Here is a tiny trained network, its code and every weight. The questions are about switching its units off for an input and a target symbol, where a switched-off unit gives its printed mean instead of its output.

import numpy as np


def w(rows, s, z=0):
    codes = np.array(rows[::2]) - 128.0
    scale = np.full(codes.shape[1], s)
    scale[-1] = z or s
    return codes * scale


def f(y):
    return y / 2 * (1 + np.tanh(0.7978845608 * (y + 0.044715 * y**3)))


def softmax(a):
    e = np.exp(a - a.max(-1, keepdims=True))
    return e / e.sum(-1, keepdims=True)


def log_softmax(a):
    a = a - a.max(-1, keepdims=True)
    return a - np.log(np.exp(a).sum(-1, keepdims=True))


def net(x, mask):
    ids = ['ΔΛΨΩαζ'.index(c) for c in x.split()]
    T = len(ids)
    res = E[ids] + P[:T]
    u = 0
    for l in range(3):
        r = res
        for j in range(2):
            rows = slice(2 * j, 2 * j + 2)
            q, k, v = (r @ M[l][rows].T for M in (Q, K, V))
            z = softmax(np.where(np.tri(T) > 0, q @ k.T / 2**0.5, -1e9)) @ v
            o = O[l][rows]
            res = res + np.where(mask[u + j], z, o[:, -1]) @ o[:, :-1]
        u += 2
        y = f(res @ A[l][:, :-1].T + A[l][:, -1])
        res = res + np.where(mask[u : u + 4], y, B[l][:, -1]) @ B[l][:, :-1]
        u += 4
    return log_softmax(res[-1] @ U[:, :-1].T + U[:, -1])


Q, K, V, O, A, B = {}, {}, {}, {}, {}, {}
E = w([
[229,75,166,128,137,237,111,209,98,52,97],'Δ',
[77,153,93,154,57,187,143,209,95,17,170],'Λ',
[123,130,139,83,118,131,39,96,166,136,197],'Ψ',
[219,108,148,187,247,140,153,139,188,71,181],'Ω',
[142,16,61,114,104,102,152,197,162,192,203],'α',
[124,174,191,218,205,97,109,130,191,171,52],'ζ',
],0.015)
P = w([
[244,182,101,84,17,71,210,2,129,45,35],'0',
[168,145,141,95,22,111,162,44,192,43,64],'1',
[138,131,178,89,83,98,118,96,216,57,93],'2',
[87,133,186,105,102,126,108,140,234,105,117],'3',
[60,94,201,136,167,117,82,160,233,128,126],'4',
[56,135,230,145,185,124,82,223,208,158,166],'5',
[69,95,250,206,249,99,32,240,189,163,157],'6',
],0.007)
Q[0] = w([
[121,132,189,172,172,103,102,123,220,190,127],'L0H1',
[137,121,68,117,141,114,164,33,2,156,110],'L0H1',
[121,131,136,130,110,114,159,95,72,162,93],'L0H2',
[130,95,132,107,94,93,102,90,134,103,125],'L0H2',
],0.0065)
K[0] = w([
[97,76,163,125,163,170,58,252,45,122,138],'L0H1',
[253,154,59,77,75,117,144,46,52,128,50],'L0H1',
[149,100,67,76,123,119,74,63,140,95,143],'L0H2',
[112,156,136,118,159,202,149,151,168,156,164],'L0H2',
],0.0065)
V[0] = w([
[213,67,173,72,138,90,108,136,153,202,142],'L0H1',
[52,143,170,103,153,135,159,120,139,108,160],'L0H1',
[173,87,130,60,128,163,171,168,165,72,255],'L0H2',
[132,135,104,129,120,61,131,109,140,88,162],'L0H2',
],0.0063)
O[0] = w([
[31,167,157,102,156,88,181,182,126,28,129,133],'L0H1',
[225,83,157,170,189,87,34,135,132,103,109,136],'L0H1',
[122,126,254,212,55,139,159,34,41,149,169,254],'L0H2',
[80,94,113,194,57,116,116,84,83,57,93,159],'L0H2',
],0.008,0.0028)
A[0] = w([
[144,129,152,138,84,170,105,231,134,227,237,126],'L0N1',
[56,166,101,97,191,4,16,78,146,177,164,139],'L0N2',
[240,164,140,89,39,9,90,166,169,52,83,255],'L0N3',
[153,77,133,119,195,139,177,13,163,78,234,110],'L0N4',
],0.0042,0.002)
B[0] = w([
[149,79,146,181,162,67,47,91,149,162,129,206],'L0N1',
[130,184,196,122,15,175,118,197,176,109,180,192],'L0N2',
[107,97,116,152,66,221,169,44,170,95,136,255],'L0N3',
[145,161,88,86,133,177,180,163,2,216,253,194],'L0N4',
],0.0076,0.0032)
Q[1] = w([
[120,217,155,106,163,22,201,141,25,133,14],'L1H1',
[135,96,127,120,115,111,100,37,43,210,198],'L1H1',
[153,121,219,179,76,155,137,119,130,29,179],'L1H2',
[90,3,130,205,181,174,69,192,177,156,128],'L1H2',
],0.0054)
K[1] = w([
[185,79,126,102,6,198,224,131,95,55,136],'L1H1',
[135,144,2,158,124,164,243,20,196,148,74],'L1H1',
[102,113,107,16,193,113,153,75,157,213,143],'L1H2',
[120,162,237,166,167,97,22,136,124,87,167],'L1H2',
],0.0054)
V[1] = w([
[157,120,122,41,68,139,108,102,170,118,252],'L1H1',
[88,182,186,153,129,138,42,142,193,77,79],'L1H1',
[128,105,136,166,172,1,96,117,118,173,166],'L1H2',
[164,22,27,154,75,90,170,175,158,54,47],'L1H2',
],0.0054)
O[1] = w([
[246,26,169,51,202,10,76,119,241,2,146,218],'L1H1',
[210,173,54,101,72,148,145,166,122,234,97,252],'L1H1',
[167,119,115,74,184,210,172,122,211,84,109,13],'L1H2',
[68,163,200,144,252,127,69,115,30,162,136,70],'L1H2',
],0.0057,0.0039)
A[1] = w([
[163,100,64,77,103,202,219,87,117,106,162,73],'L1N1',
[97,81,125,125,223,172,2,217,125,113,102,97],'L1N2',
[124,206,174,70,88,186,111,220,69,118,111,145],'L1N3',
[122,169,110,100,122,201,96,145,146,165,174,9],'L1N4',
],0.0057,0.0013)
B[1] = w([
[114,143,124,112,189,124,1,127,170,147,116,198],'L1N1',
[118,100,130,144,95,168,171,193,113,122,148,253],'L1N2',
[95,74,158,113,175,107,117,136,176,99,153,254],'L1N3',
[89,90,142,141,162,102,144,173,53,127,142,187],'L1N4',
],0.0095,0.0023)
Q[2] = w([
[150,157,192,88,88,109,137,64,98,147,15],'L2H1',
[84,197,43,32,181,163,106,239,157,172,67],'L2H1',
[160,162,1,104,131,33,160,133,95,243,52],'L2H2',
[154,121,35,37,192,176,161,91,56,94,145],'L2H2',
],0.007)
K[2] = w([
[141,123,112,139,130,100,136,49,99,99,133],'L2H1',
[97,226,175,152,138,157,136,115,191,182,15],'L2H1',
[170,179,148,102,91,149,124,83,87,103,66],'L2H2',
[40,159,118,68,112,110,104,2,111,122,96],'L2H2',
],0.0086)
V[2] = w([
[56,136,55,61,101,175,93,99,90,118,240],'L2H1',
[98,252,132,185,127,1,137,77,142,163,99],'L2H1',
[142,150,56,172,186,49,152,128,111,151,178],'L2H2',
[60,2,89,105,27,25,163,147,130,209,58],'L2H2',
],0.0066)
O[2] = w([
[205,130,145,234,58,113,146,209,109,61,154,2],'L2H1',
[118,106,82,143,134,219,85,110,197,164,102,112],'L2H1',
[147,106,173,191,91,255,179,91,177,116,168,24],'L2H2',
[105,104,147,168,162,72,10,123,133,77,143,27],'L2H2',
],0.0097,0.0036)
A[2] = w([
[182,86,167,195,53,166,161,148,76,236,116,253],'L2N1',
[255,118,43,162,59,88,135,199,136,119,129,106],'L2N2',
[185,2,150,136,96,213,82,71,186,112,123,53],'L2N3',
[103,184,176,177,115,165,109,119,124,15,148,129],'L2N4',
],0.0057,0.0023)
B[2] = w([
[100,160,75,173,131,203,137,124,78,116,248,254],'L2N1',
[144,99,100,88,104,114,118,125,125,141,95,244],'L2N2',
[86,167,145,112,181,128,135,189,148,129,117,222],'L2N3',
[123,130,151,152,143,119,141,114,175,202,110,236],'L2N4',
],0.014,0.0056)
U = w([
[110,253,137,115,157,77,177,151,81,132,108,186],'Δ',
[187,156,107,182,147,149,79,113,72,183,128,94],'Λ',
[214,113,100,135,103,137,147,128,186,110,103,166],'Ψ',
[132,145,109,134,127,159,203,126,165,91,141,42],'Ω',
[115,114,153,188,168,123,142,118,164,115,137,39],'α',
[108,133,94,111,168,167,131,88,150,141,102,254],'ζ',
],0.0072,0.0017)

Each question gives the input, a string of symbols that net reads in full, and the target symbol t.
The units are the heads (2 rows each of Q, K, V and O) and the neurons (one row each of A and B). Each row of codes is followed by its name. A weight is (code - 128) times the scale printed after its matrix; where a second scale follows, it is the last column's (O, A, B and U).
mask holds one flag per unit, layer by layer, with each layer's heads first. A switched-off unit (its flag False) gives its mean, the last column of its rows in O or B, instead of its output. The means were averaged over made-up inputs and are rounded, as every weight is.
A unit's drop is (log p(t) with every unit on - log p(t) with that unit switched off) / (log p(t) with every unit on - log p(t) with every unit switched off).
The circuit of an input: a set's keep is (log p(t) with only the set's units on - log p(t) with every unit switched off) / (log p(t) with every unit on - log p(t) with every unit switched off). Starting from the 12 units with the biggest drops (on a tie, the unit counted first), units are removed one at a time, each time the one whose removal leaves the highest keep (on an exact tie, the one counted first), for as long as the keep stays at least 0.8.
units of the circuit, in order: the units of the circuit, biggest drop first
most important unit: the unit with the biggest drop
top k neurons: the k neurons with the biggest drops, biggest first
top k neurons in layer l: the k neurons of layer l with the biggest drops, biggest first
heads that matter: for each layer, one digit per head in row order, 1 if its drop is at least 0.15 and else 0, layers parted by /
input α Δ α ζ, target α: units of the circuit, in order -> (L2H2; L0H1)
input Δ ζ Ω, target ζ: units of the circuit, in order -> (L0H2; L2H1; L0N4; L1H1)
input ζ Ψ Λ, target Ψ: heads that matter -> 00 / 11 / 10
input Ψ ζ Δ Ψ Δ, target Ψ: top neuron in layer 0 -> (L0N2)
input Λ Λ α Δ ζ, target Δ: heads that matter -> 00 / 00 / 01
input Ω Ω Ω Λ Δ Δ Λ, target Λ: top 2 neurons in layer 2 -> (L2N1; L2N3)
input α Λ Ω Δ, target Ω: heads that matter -> 00 / 00 / 01
input ζ α Ω Λ Ω, target Λ: units of the circuit, in order -> (L0N4; L0H1; L1H1)
input α Λ Λ ζ Ψ Ω, target Ψ: top 2 neurons -> (L0N2; L2N2)
input Ψ Δ α ζ α Λ α, target Λ: units of the circuit, in order -> (L1H1; L2N1)
input Δ ζ Ψ Δ Ψ, target Δ: heads that matter -> 00 / 00 / 11
input Δ Λ Ω, target Ω: heads that matter -> 00 / 10 / 01
input Δ Λ Ω Ψ Ω ζ, target Ω: units of the circuit, in order -> (L2H2; L0N4; L2N1)
input Δ Δ Ψ α Ψ, target α: heads that matter -> 00 / 00 / 01
input α Ω Ω Λ ζ Ψ ζ, target ζ: heads that matter -> 01 / 10 / 10
input Λ Λ ζ Δ Λ, target Δ: units of the circuit, in order -> (L2H1)
input Δ α Ω, target α: heads that matter -> 00 / 10 / 01
input ζ Λ α ζ, target ζ: units of the circuit, in order -> (L0H2; L2H1)
input Δ Ψ Λ Ψ Ω ζ Λ, target ζ: heads that matter -> 01 / 11 / 10
input Λ Δ ζ ζ Δ, target ζ: heads that matter -> 00 / 00 / 10
input Ω Λ ζ, target Λ: units of the circuit, in order -> (L0H1; L1H1; L2N1)
input Ψ Ω Ω Ω ζ Ω, target ζ: heads that matter -> 01 / 11 / 10
input Δ Δ Λ Ω Λ Ψ ζ, target Ψ: heads that matter -> 00 / 01 / 00
input Ω Ψ Ω Λ Δ, target Ω: units of the circuit, in order -> (L0N4; L2H2; L2N1)
input Λ ζ Δ, target ζ: units of the circuit, in order -> (L1H1; L0H2; L2H1)
input Ω Δ α Ψ Ω Ψ Λ, target Ω: heads that matter -> 01 / 01 / 01
input Λ ζ Ψ Ψ, target Ψ: top 2 neurons in layer 0 -> (L0N2; L0N3)
input Δ Ψ α, target α: most important unit -> L2H2
input α Ω α ζ, target α: most important unit -> L1H1
